Below is a small trained network, with its code and all its weights. Each question gives an input and a class and asks what happens when units are switched off, that is, made to give their printed mean instead of their output.

import numpy as np


def w(rows, s, z=0):
    codes = np.array(rows[::2]) - 128.0
    scale = np.full(codes.shape[1], s)
    scale[-1] = z or s
    return codes * scale


def f(y):
    return np.maximum(y, 0)


def log_softmax(a):
    a = a - a.max(-1, keepdims=True)
    return a - np.log(np.exp(a).sum(-1, keepdims=True))


def net(x, mask):
    res = np.array(x, float).reshape(1, 5) / 4 @ E
    y = f(res @ A[0][:, :-1].T + A[0][:, -1])
    res = res + np.where(mask, y, B[0][:, -1]) @ B[0][:, :-1]
    return log_softmax(res[-1] @ U[:, :-1].T + U[:, -1])


A, B = {}, {}
E = w([
[184,149,62,176,94,122,107,96,235,31,116,159],'x0',
[73,24,46,87,114,87,60,109,112,92,165,68],'x1',
[151,164,49,136,197,86,101,125,131,200,2,53],'x2',
[143,109,151,152,118,140,106,134,126,134,121,121],'x3',
[209,81,56,67,117,171,125,167,107,164,106,211],'x4',
],0.0086)
A[0] = w([
[237,113,78,34,81,149,137,151,92,130,127,147,58],'neuron 1',
[142,144,95,128,155,102,94,181,109,127,57,60,140],'neuron 2',
[181,192,93,193,96,126,108,94,201,63,130,150,50],'neuron 3',
[56,111,179,84,150,125,142,177,53,214,159,127,64],'neuron 4',
[134,201,69,115,178,111,88,133,132,164,75,64,106],'neuron 5',
[150,112,94,131,200,95,126,129,151,160,31,59,145],'neuron 6',
[84,38,62,100,112,131,94,84,109,97,151,71,74],'neuron 7',
[104,92,100,122,122,125,131,146,103,187,106,200,50],'neuron 8',
[181,250,189,177,134,163,182,152,127,152,97,170,98],'neuron 9',
[118,113,145,119,95,146,167,139,72,146,123,100,27],'neuron 10',
[90,118,122,121,141,117,127,135,131,125,107,183,25],'neuron 11',
[104,55,181,131,108,138,157,146,132,80,233,171,119],'neuron 12',
[103,95,149,158,66,177,151,125,102,70,172,158,92],'neuron 13',
[82,126,186,138,160,109,150,88,130,148,139,63,21],'neuron 14',
[107,107,127,130,107,195,168,164,151,123,219,162,140],'neuron 15',
[88,127,173,105,85,184,129,77,127,114,192,168,113],'neuron 16',
[162,127,76,192,68,103,163,111,187,84,132,151,61],'neuron 17',
[138,169,55,172,122,114,104,165,132,186,126,61,115],'neuron 18',
[139,61,50,108,113,88,112,145,91,105,138,128,64],'neuron 19',
[82,49,91,78,141,95,34,112,120,90,156,85,74],'neuron 20',
[84,83,186,97,187,138,144,182,15,195,142,114,34],'neuron 21',
[142,111,110,119,204,87,116,77,153,186,57,93,89],'neuron 22',
[78,140,173,82,132,121,149,156,39,192,155,74,43],'neuron 23',
[125,116,137,147,79,161,129,111,95,76,182,154,101],'neuron 24',
[86,111,158,102,92,135,134,175,110,65,177,183,118],'neuron 25',
[80,174,174,182,155,131,127,81,194,151,158,71,25],'neuron 26',
[213,98,85,89,114,108,118,201,130,164,137,191,45],'neuron 27',
[66,155,177,144,134,98,143,94,129,89,126,77,52],'neuron 28',
[57,164,171,182,127,91,147,105,136,111,139,59,62],'neuron 29',
[104,117,169,93,126,131,141,116,120,86,177,163,134],'neuron 30',
[178,69,110,40,151,188,143,136,107,143,102,191,50],'neuron 31',
[81,19,72,120,109,79,98,108,115,110,158,91,67],'neuron 32',
[74,63,93,88,115,92,87,110,108,106,109,114,66],'neuron 33',
[158,77,97,128,141,209,121,155,122,148,109,182,2],'neuron 34',
[127,199,183,122,162,143,203,163,149,120,84,161,39],'neuron 35',
[137,160,110,166,130,215,159,129,146,176,123,164,90],'neuron 36',
[135,135,72,150,102,93,64,125,181,40,123,141,85],'neuron 37',
[81,175,178,171,134,73,122,114,109,79,156,86,28],'neuron 38',
[172,181,174,165,167,195,182,144,138,133,95,171,92],'neuron 39',
[170,122,73,184,106,120,104,112,255,59,124,151,74],'neuron 40',
[164,140,121,135,114,146,109,98,219,108,133,122,31],'neuron 41',
[127,206,121,165,164,155,134,101,101,150,132,206,64],'neuron 42',
[170,114,82,47,94,180,151,176,86,128,81,186,57],'neuron 43',
[36,236,153,208,114,71,146,95,165,86,175,34,59],'neuron 44',
],0.0071,0.0021)
B[0] = w([
[161,52,34,228,117,154,88,179,95,57,72,61,216],'neuron 1',
[207,206,166,92,207,220,152,111,203,177,151,103,221],'neuron 2',
[79,155,151,37,71,72,88,116,139,145,49,236,222],'neuron 3',
[45,155,117,2,48,63,90,64,165,158,44,220,231],'neuron 4',
[212,195,150,111,211,190,114,43,178,181,147,67,240],'neuron 5',
[201,227,136,115,207,204,136,76,185,220,171,62,255],'neuron 6',
[146,115,226,201,134,47,212,207,98,161,239,179,209],'neuron 7',
[124,82,64,152,96,132,135,128,126,67,43,122,171],'neuron 8',
[136,118,240,198,113,28,221,226,56,181,246,208,246],'neuron 9',
[96,114,140,81,108,108,93,85,152,160,96,185,158],'neuron 10',
[79,132,120,155,130,142,102,141,188,117,135,111,131],'neuron 11',
[220,198,162,105,205,202,127,22,211,182,172,62,232],'neuron 12',
[181,220,143,86,199,148,113,78,149,162,113,66,202],'neuron 13',
[112,90,59,155,105,119,90,136,101,36,95,113,181],'neuron 14',
[198,194,122,84,207,210,102,81,201,158,119,33,205],'neuron 15',
[150,167,124,122,222,191,141,61,180,166,128,46,205],'neuron 16',
[27,134,127,35,61,115,69,100,147,179,70,174,201],'neuron 17',
[165,158,136,83,144,184,131,92,202,186,170,81,204],'neuron 18',
[131,81,144,149,147,99,197,207,123,108,200,128,190],'neuron 19',
[151,133,242,223,123,59,223,200,80,179,205,187,214],'neuron 20',
[49,153,111,19,11,74,88,88,142,155,21,227,238],'neuron 21',
[181,227,142,94,189,225,101,82,218,150,134,71,228],'neuron 22',
[52,102,110,34,14,59,93,62,139,161,28,194,223],'neuron 23',
[162,207,171,102,189,170,107,121,160,159,104,77,189],'neuron 24',
[234,183,127,100,158,189,103,70,194,195,156,51,205],'neuron 25',
[99,58,97,201,128,182,97,174,64,68,103,114,187],'neuron 26',
[148,45,58,204,125,143,66,154,86,34,83,79,211],'neuron 27',
[131,63,32,209,144,154,79,172,111,48,88,101,184],'neuron 28',
[113,40,51,206,129,145,75,199,113,16,104,60,199],'neuron 29',
[188,173,101,97,171,231,122,73,188,141,141,83,189],'neuron 30',
[137,92,78,197,84,167,71,161,86,38,68,69,212],'neuron 31',
[152,136,226,227,146,50,211,227,64,160,237,218,210],'neuron 32',
[75,126,186,147,144,114,208,182,72,167,225,164,189],'neuron 33',
[105,64,56,152,132,113,75,167,97,86,119,74,184],'neuron 34',
[125,117,158,163,113,88,205,170,98,147,211,131,199],'neuron 35',
[124,75,118,171,123,126,213,136,100,104,209,157,184],'neuron 36',
[73,140,158,23,28,50,120,84,126,161,102,212,206],'neuron 37',
[153,59,12,140,111,154,97,185,106,77,118,65,186],'neuron 38',
[124,121,200,202,166,46,194,186,54,153,213,195,217],'neuron 39',
[11,165,125,10,84,70,75,83,138,131,61,225,239],'neuron 40',
[73,116,123,80,102,112,135,89,108,160,57,186,178],'neuron 41',
[98,108,181,187,122,118,150,165,67,130,203,148,179],'neuron 42',
[130,45,48,181,121,161,72,221,84,44,88,64,216],'neuron 43',
[137,33,42,180,118,170,79,178,52,27,97,80,233],'neuron 44',
],0.0045,0.0087)
U = w([
[181,175,133,110,184,206,154,66,169,188,140,61,254],'0',
[118,104,181,187,122,57,255,186,80,159,211,167,110],'1',
[39,123,113,40,51,73,116,79,126,153,29,192,60],'2',
[125,43,40,191,118,163,108,161,88,32,81,68,81],'3',
],0.0096,0.0008)

Each question gives the input, the list of numbers given to net, and the class t.
The units are the neurons (one row each of A and B). Each row of codes is followed by its name. A weight is (code - 128) times the scale printed after its matrix; where a second scale follows, it is the last column's (A, B and U).
mask holds one flag per neuron, in row order. A switched-off neuron (its flag False) gives its mean, the last column of its row in B, instead of its output. The means were averaged over made-up inputs and are rounded, as every weight is.
A unit's drop is (log p(t) with every unit on - log p(t) with that unit switched off) / (log p(t) with every unit on - log p(t) with every unit switched off).
most important unit: the unit with the biggest drop
top k neurons: the k neurons with the biggest drops, biggest first
drop of u: that unit's drop, to one decimal
input [-1,-8,-8,3,2], class 0: top 4 neurons => (neuron 15; neuron 12; neuron 16; neuron 25)
input [4,7,-7,-3,6], class 0: most important unit => neuron 12
input [-1,7,8,1,0], class 0: top 3 neurons => (neuron 6; neuron 22; neuron 5)
input [-8,-7,-7,7,7], class 2: top 4 neurons => (neuron 21; neuron 4; neuron 23; neuron 6)
input [7,4,8,-6,7], class 0: top 4 neurons => (neuron 6; neuron 5; neuron 2; neuron 22)
input [-7,-8,-8,8,4], class 0: top 2 neurons => (neuron 15; neuron 12)
input [3,7,-6,-3,7], class 1: top 2 neurons => (neuron 32; neuron 7)
input [-7,-5,-7,-4,5], class 0: top 2 neurons => (neuron 12; neuron 15)
input [1,1,-1,0,-2], class 3: top 2 neurons => (neuron 6; neuron 9)
input [-3,5,7,-6,8], class 3: top 2 neurons => (neuron 43; neuron 1)
input [8,6,-6,2,-2], class 2: top 2 neurons => (neuron 40; neuron 37)
input [6,-8,7,1,-7], class 1: top 2 neurons => (neuron 9; neuron 39)
input [7,-6,-5,-5,8], class 3: top 2 neurons => (neuron 1; neuron 43)
input [4,0,5,-6,-7], class 3: most important unit => neuron 44
input [-8,5,1,1,3], class 2: top 2 neurons => (neuron 21; neuron 4)
input [-5,6,-1,-8,-3], class 1: top 2 neurons => (neuron 32; neuron 20)
input [6,-5,5,5,-4], class 2: top 2 neurons => (neuron 3; neuron 40)
input [7,-7,-4,-5,-3], class 1: drop of neuron 9 => 2.8
input [-1,-1,-6,6,7], class 3: drop of neuron 27 => 0.5
input [4,8,-7,2,-2], class 1: drop of neuron 5 => 0.3
input [0,-5,-8,4,2], class 0: drop of neuron 40 => 0.0
